Here is a tiny trained network, its code and every weight. The questions are about switching its units off for an input and a class, where a switched-off unit gives its printed mean instead of its output.

import numpy as np


def w(rows, s, z=0):
    codes = np.array(rows[::2]) - 128.0
    scale = np.full(codes.shape[1], s)
    scale[-1] = z or s
    return codes * scale


def norm(h):
    return h / np.sqrt((h * h).mean(-1, keepdims=True) + 1e-5)


def f(y):
    return y / 2 * (1 + np.tanh(0.7978845608 * (y + 0.044715 * y**3)))


def log_softmax(a):
    a = a - a.max(-1, keepdims=True)
    return a - np.log(np.exp(a).sum(-1, keepdims=True))


def net(x, mask):
    res = np.array(x, float).reshape(1, 7) / 4 @ E
    u = 0
    for l in range(2):
        y = f(norm(res) @ A[l][:, :-1].T + A[l][:, -1])
        res = res + np.where(mask[u : u + 16], y, B[l][:, -1]) @ B[l][:, :-1]
        u += 16
    return log_softmax(norm(res)[-1] @ U[:, :-1].T + U[:, -1])


A, B = {}, {}
E = w([
[47,66,176,91,62,78],'x0',
[197,168,158,88,22,99],'x1',
[129,128,131,129,130,131],'x2',
[128,126,129,126,127,130],'x3',
[95,91,62,203,18,217],'x4',
[85,147,61,9,134,165],'x5',
[129,132,129,129,128,125],'x6',
],0.0012)
A[0] = w([
[135,137,116,133,134,123,16],'L0N1',
[146,166,178,152,139,158,73],'L0N2',
[125,103,126,120,125,128,138],'L0N3',
[148,124,146,123,133,161,25],'L0N4',
[71,86,178,85,91,110,95],'L0N5',
[165,151,193,227,143,119,60],'L0N6',
[202,181,127,101,4,80,106],'L0N7',
[85,189,80,79,136,141,37],'L0N8',
[74,42,79,167,232,131,82],'L0N9',
[132,136,134,130,127,152,80],'L0N10',
[125,131,149,173,103,144,2],'L0N11',
[102,204,106,73,140,177,72],'L0N12',
[150,129,122,127,128,134,32],'L0N13',
[137,127,122,134,130,134,64],'L0N14',
[66,33,94,156,201,159,61],'L0N15',
[211,169,117,113,33,94,34],'L0N16',
],0.003,0.0024)
B[0] = w([
[177,163,125,92,135,147,2],'L0N1',
[176,95,84,132,135,111,77],'L0N2',
[111,146,149,133,125,118,143],'L0N3',
[197,174,116,98,134,124,10],'L0N4',
[95,117,145,103,93,70,140],'L0N5',
[193,2,119,146,100,99,145],'L0N6',
[75,159,201,152,193,213,211],'L0N7',
[175,58,123,101,123,141,50],'L0N8',
[94,202,232,118,170,242,185],'L0N9',
[156,137,121,110,123,122,65],'L0N10',
[166,122,93,92,132,103,7],'L0N11',
[179,37,66,108,104,101,90],'L0N12',
[188,174,104,85,141,140,16],'L0N13',
[168,148,130,100,134,129,48],'L0N14',
[120,196,213,111,167,168,133],'L0N15',
[123,230,223,90,166,232,92],'L0N16',
],0.0024,0.00083)
A[1] = w([
[90,92,57,210,66,203,149],'L1N1',
[215,165,71,159,162,151,61],'L1N2',
[188,80,186,204,104,98,102],'L1N3',
[153,125,158,88,211,35,45],'L1N4',
[207,204,197,67,33,132,83],'L1N5',
[80,109,181,150,67,92,85],'L1N6',
[177,91,142,77,181,67,127],'L1N7',
[119,157,148,118,183,134,137],'L1N8',
[200,162,67,142,180,171,94],'L1N9',
[169,151,147,83,201,49,29],'L1N10',
[59,130,163,128,95,87,38],'L1N11',
[208,187,101,169,157,161,84],'L1N12',
[211,168,74,149,163,157,83],'L1N13',
[107,125,49,4,120,160,166],'L1N14',
[183,88,149,165,101,108,85],'L1N15',
[72,135,175,103,118,56,4],'L1N16',
],0.004,0.0015)
B[1] = w([
[212,201,119,54,74,141,249],'L1N1',
[65,43,196,52,77,77,144],'L1N2',
[123,110,44,134,227,95,195],'L1N3',
[184,200,80,112,22,208,184],'L1N4',
[40,152,141,221,254,202,135],'L1N5',
[121,88,130,55,150,107,195],'L1N6',
[179,134,67,146,70,171,158],'L1N7',
[85,162,160,162,97,152,163],'L1N8',
[54,62,197,88,69,64,159],'L1N9',
[178,153,83,86,39,190,158],'L1N10',
[114,75,166,72,89,89,161],'L1N11',
[54,81,159,55,111,95,155],'L1N12',
[52,67,172,71,78,80,147],'L1N13',
[174,60,114,250,230,48,185],'L1N14',
[99,99,60,121,162,129,130],'L1N15',
[99,79,149,88,59,134,154],'L1N16',
],0.0039,0.0019)
U = w([
[6,2,244,5,11,15,92],'0',
[243,243,41,95,18,225,250],'1',
[12,247,250,242,251,253,61],'2',
[226,19,2,252,248,4,37],'3',
],0.0062,0.0019)

Each question gives the input, the list of numbers given to net, and the class t.
The units are the neurons (one row each of A and B). Each row of codes is followed by its name. A weight is (code - 128) times the scale printed after its matrix; where a second scale follows, it is the last column's (A, B and U).
mask holds one flag per neuron, layer by layer. A switched-off neuron (its flag False) gives its mean, the last column of its row in B, instead of its output. The means were averaged over made-up inputs and are rounded, as every weight is.
A unit's drop is (log p(t) with every unit on - log p(t) with that unit switched off) / (log p(t) with every unit on - log p(t) with every unit switched off).
The circuit of an input: a set's keep is (log p(t) with only the set's units on - log p(t) with every unit switched off) / (log p(t) with every unit on - log p(t) with every unit switched off). Starting from the 12 units with the biggest drops (on a tie, the unit counted first), units are removed one at a time, each time the one whose removal leaves the highest keep (on an exact tie, the one counted first), for as long as the keep stays at least 0.8.
units of the circuit, in order: the units of the circuit, biggest drop first
k most important neurons: the k neurons with the biggest drops, biggest first
k most important neurons of layer l: the k neurons of layer l with the biggest drops, biggest first
input [-3,-6,-7,-3,-7,-1,-2], class 1: units of the circuit, in order	L1N4
input [3,-8,-1,-3,-8,6,2], class 1: units of the circuit, in order	L1N4; L1N10
input [-3,0,-2,-2,6,8,-6], class 3: 2 most important neurons	L1N14; L1N4
input [-8,5,1,-5,-7,-8,1], class 0: 3 most important neurons	L1N2; L1N12; L1N13
input [4,-4,-2,1,-5,-8,4], class 3: 2 most important neurons	L1N3; L1N1
input [-2,-7,6,3,-8,4,-8], class 1: 4 most important neurons	L1N4; L1N10; L0N7; L1N5
input [-3,8,-8,-1,4,8,-8], class 2: units of the circuit, in order	L1N5; L0N16
input [4,3,4,4,-5,5,4], class 1: 3 most important neurons	L1N4; L1N10; L1N3
input [3,-4,1,1,7,-8,6], class 3: 4 most important neurons of layer 1	L1N3; L1N4; L1N10; L1N7
input [-7,7,8,5,-6,-4,-7], class 0: 4 most important neurons	L1N2; L1N12; L1N13; L1N9
input [5,-7,-8,-4,5,0,-8], class 2: 2 most important neurons	L0N9; L0N15
input [1,-3,0,-1,-8,8,-7], class 1: 4 most important neurons	L1N4; L1N10; L1N3; L1N7
input [1,-2,4,-2,-5,8,-4], class 3: 2 most important neurons of layer 1	L1N14; L1N1
input [4,1,2,0,8,-1,-2], class 1: units of the circuit, in order	L1N1
input [5,3,8,-1,-8,-6,2], class 1: 2 most important neurons	L1N4; L1N14
input [7,8,-5,-8,4,6,0], class 2: 2 most important neurons	L1N5; L0N16
input [3,2,-5,4,-2,-4,-3], class 3: 2 most important neurons of layer 0	L0N6; L0N9
input [6,5,-2,-7,8,-7,-2], class 1: 3 most important neurons of layer 1	L1N1; L1N14; L1N9
input [1,4,-3,5,-3,3,-7], class 2: 3 most important neurons	L1N5; L0N16; L0N7
input [1,7,-5,2,-6,5,-1], class 2: units of the circuit, in order	L1N5
input [2,-8,-3,8,3,5,2], class 2: 2 most important neurons of layer 0	L0N9; L0N15
input [4,-7,7,6,-6,-4,2], class 2: 2 most important neurons of layer 1	L1N1; L1N8
